Here is a tiny trained network, its code and every weight. The questions are about switching its units off for an input and a class, where a switched-off unit gives its printed mean instead of its output.

import numpy as np


def w(rows, s, z=0):
    codes = np.array(rows[::2]) - 128.0
    scale = np.full(codes.shape[1], s)
    scale[-1] = z or s
    return codes * scale


def norm(h):
    return h / np.sqrt((h * h).mean(-1, keepdims=True) + 1e-5)


def f(y):
    return y / 2 * (1 + np.tanh(0.7978845608 * (y + 0.044715 * y**3)))


def log_softmax(a):
    a = a - a.max(-1, keepdims=True)
    return a - np.log(np.exp(a).sum(-1, keepdims=True))


def net(x, mask):
    res = np.array(x, float).reshape(1, 8) / 4 @ E
    u = 0
    for l in range(4):
        y = f(norm(res) @ A[l][:, :-1].T + A[l][:, -1])
        res = res + np.where(mask[u : u + 5], y, B[l][:, -1]) @ B[l][:, :-1]
        u += 5
    return log_softmax(norm(res)[-1] @ U[:, :-1].T + U[:, -1])


A, B = {}, {}
E = w([
[124,128,128,131,130,122,130,133],'x0',
[207,62,117,91,114,16,21,206],'x1',
[199,111,181,254,55,92,211,107],'x2',
[140,130,117,115,111,141,121,111],'x3',
[122,129,128,130,129,123,128,133],'x4',
[140,139,144,106,99,134,108,101],'x5',
[131,128,113,131,131,132,133,132],'x6',
[145,158,178,60,77,168,183,206],'x7',
],0.0091)
A[0] = w([
[110,91,98,174,171,78,62,46,62],'0.n0',
[254,133,171,36,106,153,197,254,67],'0.n1',
[191,68,135,95,128,81,77,171,4],'0.n2',
[148,102,109,237,127,82,38,82,118],'0.n3',
[215,75,124,112,130,24,160,107,98],'0.n4',
],0.0088,0.0041)
B[0] = w([
[110,100,72,59,69,75,255,112,200],'0.n0',
[53,31,82,89,124,46,220,71,255],'0.n1',
[83,72,93,230,104,222,15,152,200],'0.n2',
[142,67,64,69,161,86,158,26,232],'0.n3',
[164,180,106,184,110,78,87,193,219],'0.n4',
],0.0092,0.0068)
A[1] = w([
[137,95,162,110,83,109,184,158,2],'1.n0',
[211,154,133,228,25,38,173,113,64],'1.n1',
[81,134,102,4,183,106,54,149,93],'1.n2',
[175,111,162,69,65,128,146,228,125],'1.n3',
[255,100,89,126,106,69,88,185,83],'1.n4',
],0.0093,0.0047)
B[1] = w([
[119,174,104,41,240,148,201,73,142],'1.n0',
[219,172,151,49,242,205,121,183,254],'1.n1',
[226,118,156,134,200,153,203,164,211],'1.n2',
[106,74,2,91,95,66,102,111,141],'1.n3',
[49,88,139,113,119,165,105,115,201],'1.n4',
],0.012,0.008)
A[2] = w([
[159,217,196,140,180,132,216,150,124],'2.n0',
[73,111,184,106,61,153,190,214,2],'2.n1',
[29,128,99,119,71,58,85,96,12],'2.n2',
[42,242,152,219,92,193,169,83,112],'2.n3',
[254,253,103,64,244,191,131,198,85],'2.n4',
],0.0069,0.0028)
B[2] = w([
[166,51,160,66,28,133,152,164,196],'2.n0',
[80,90,15,156,190,50,250,66,129],'2.n1',
[253,74,40,40,157,89,154,185,134],'2.n2',
[128,47,163,190,62,250,120,214,160],'2.n3',
[254,87,197,104,117,119,129,222,254],'2.n4',
],0.009,0.0096)
A[3] = w([
[54,197,165,67,114,74,181,165,51],'3.n0',
[147,152,43,79,243,56,92,54,189],'3.n1',
[92,58,104,163,84,184,35,217,253],'3.n2',
[69,89,206,38,1,109,159,177,162],'3.n3',
[159,132,195,104,39,197,217,90,153],'3.n4',
],0.0088,0.0062)
B[3] = w([
[61,21,99,30,150,82,183,122,124],'3.n0',
[60,178,116,155,102,140,199,117,236],'3.n1',
[72,224,253,183,31,162,66,82,255],'3.n2',
[71,211,62,139,173,19,58,34,215],'3.n3',
[44,104,90,196,113,143,75,131,240],'3.n4',
],0.012,0.0081)
U = w([
[53,185,173,210,53,160,53,99,253],'0',
[82,101,42,50,171,86,251,29,56],'1',
[228,84,211,71,185,202,176,206,65],'2',
],0.014,0.0018)

Each question gives the input, the list of numbers given to net, and the class t.
The units are the neurons (one row each of A and B). Each row of codes is followed by its name. A weight is (code - 128) times the scale printed after its matrix; where a second scale follows, it is the last column's (A, B and U).
mask holds one flag per neuron, layer by layer. A switched-off neuron (its flag False) gives its mean, the last column of its row in B, instead of its output. The means were averaged over made-up inputs and are rounded, as every weight is.
A unit's drop is (log p(t) with every unit on - log p(t) with that unit switched off) / (log p(t) with every unit on - log p(t) with every unit switched off).
The circuit of an input: a set's keep is (log p(t) with only the set's units on - log p(t) with every unit switched off) / (log p(t) with every unit on - log p(t) with every unit switched off). Starting from the 12 units with the biggest drops (on a tie, the unit counted first), units are removed one at a time, each time the one whose removal leaves the highest keep (on an exact tie, the one counted first), for as long as the keep stays at least 0.8.
circuit, biggest first: the units of the circuit, biggest drop first
top k neurons: the k neurons with the biggest drops, biggest first
top k neurons in layer l: the k neurons of layer l with the biggest drops, biggest first
drop when u is switched off: that unit's drop, to one decimal
input [-1,-7,2,7,-2,3,2,-8], class 1: circuit, biggest first => [3.n2]
input [4,-6,1,-5,-7,-7,-1,7], class 1: top 4 neurons => [0.n2; 2.n1; 3.n2; 0.n1]
input [-5,6,4,-8,-5,-5,-7,-7], class 1: top 3 neurons => [0.n3; 0.n0; 2.n3]
input [3,-5,-4,-3,3,-8,-2,6], class 1: circuit, biggest first => [1.n1; 2.n1]
input [2,-7,3,-3,5,1,-7,-8], class 1: top 3 neurons in layer 0 => [0.n3; 0.n0; 0.n2]
input [-7,2,6,-7,0,-1,2,-6], class 1: top 2 neurons in layer 1 => [1.n2; 1.n4]
input [5,-2,7,2,5,-4,-3,-5], class 2: top 2 neurons => [1.n1; 0.n1]
input [-3,2,7,-2,-2,-7,-8,-5], class 2: top 2 neurons in layer 0 => [0.n1; 0.n4]
input [-4,5,-6,-5,7,0,1,-5], class 2: top 3 neurons => [1.n2; 0.n1; 3.n3]
input [-4,-7,-7,-7,6,-4,7,-5], class 0: top 3 neurons => [1.n1; 0.n3; 0.n1]
input [5,6,-5,-2,-1,-2,-2,0], class 0: top 2 neurons => [0.n2; 1.n1]
input [6,-6,-6,-8,2,7,7,7], class 1: top 2 neurons => [1.n1; 0.n2]
input [-4,-6,-8,7,7,7,-8,-6], class 2: top 2 neurons in layer 0 => [0.n1; 0.n3]
input [-5,-2,-3,0,5,0,0,1], class 2: top 2 neurons => [1.n2; 0.n2]
input [-6,5,-5,0,2,-7,3,2], class 0: circuit, biggest first => [1.n1]
input [-6,2,-6,-7,4,-5,8,-4], class 2: top 2 neurons => [1.n2; 0.n1]
input [8,4,-2,-5,7,5,-5,-5], class 1: top 2 neurons => [0.n3; 0.n0]
input [6,-6,8,-4,-3,-4,-3,-7], class 2: top 2 neurons in layer 0 => [0.n1; 0.n2]
input [7,1,-5,7,-6,3,-2,0], class 2: drop when 1.n2 is switched off => 1.3
input [-8,4,6,-8,-6,5,5,-2], class 2: drop when 1.n1 is switched off => 6.4
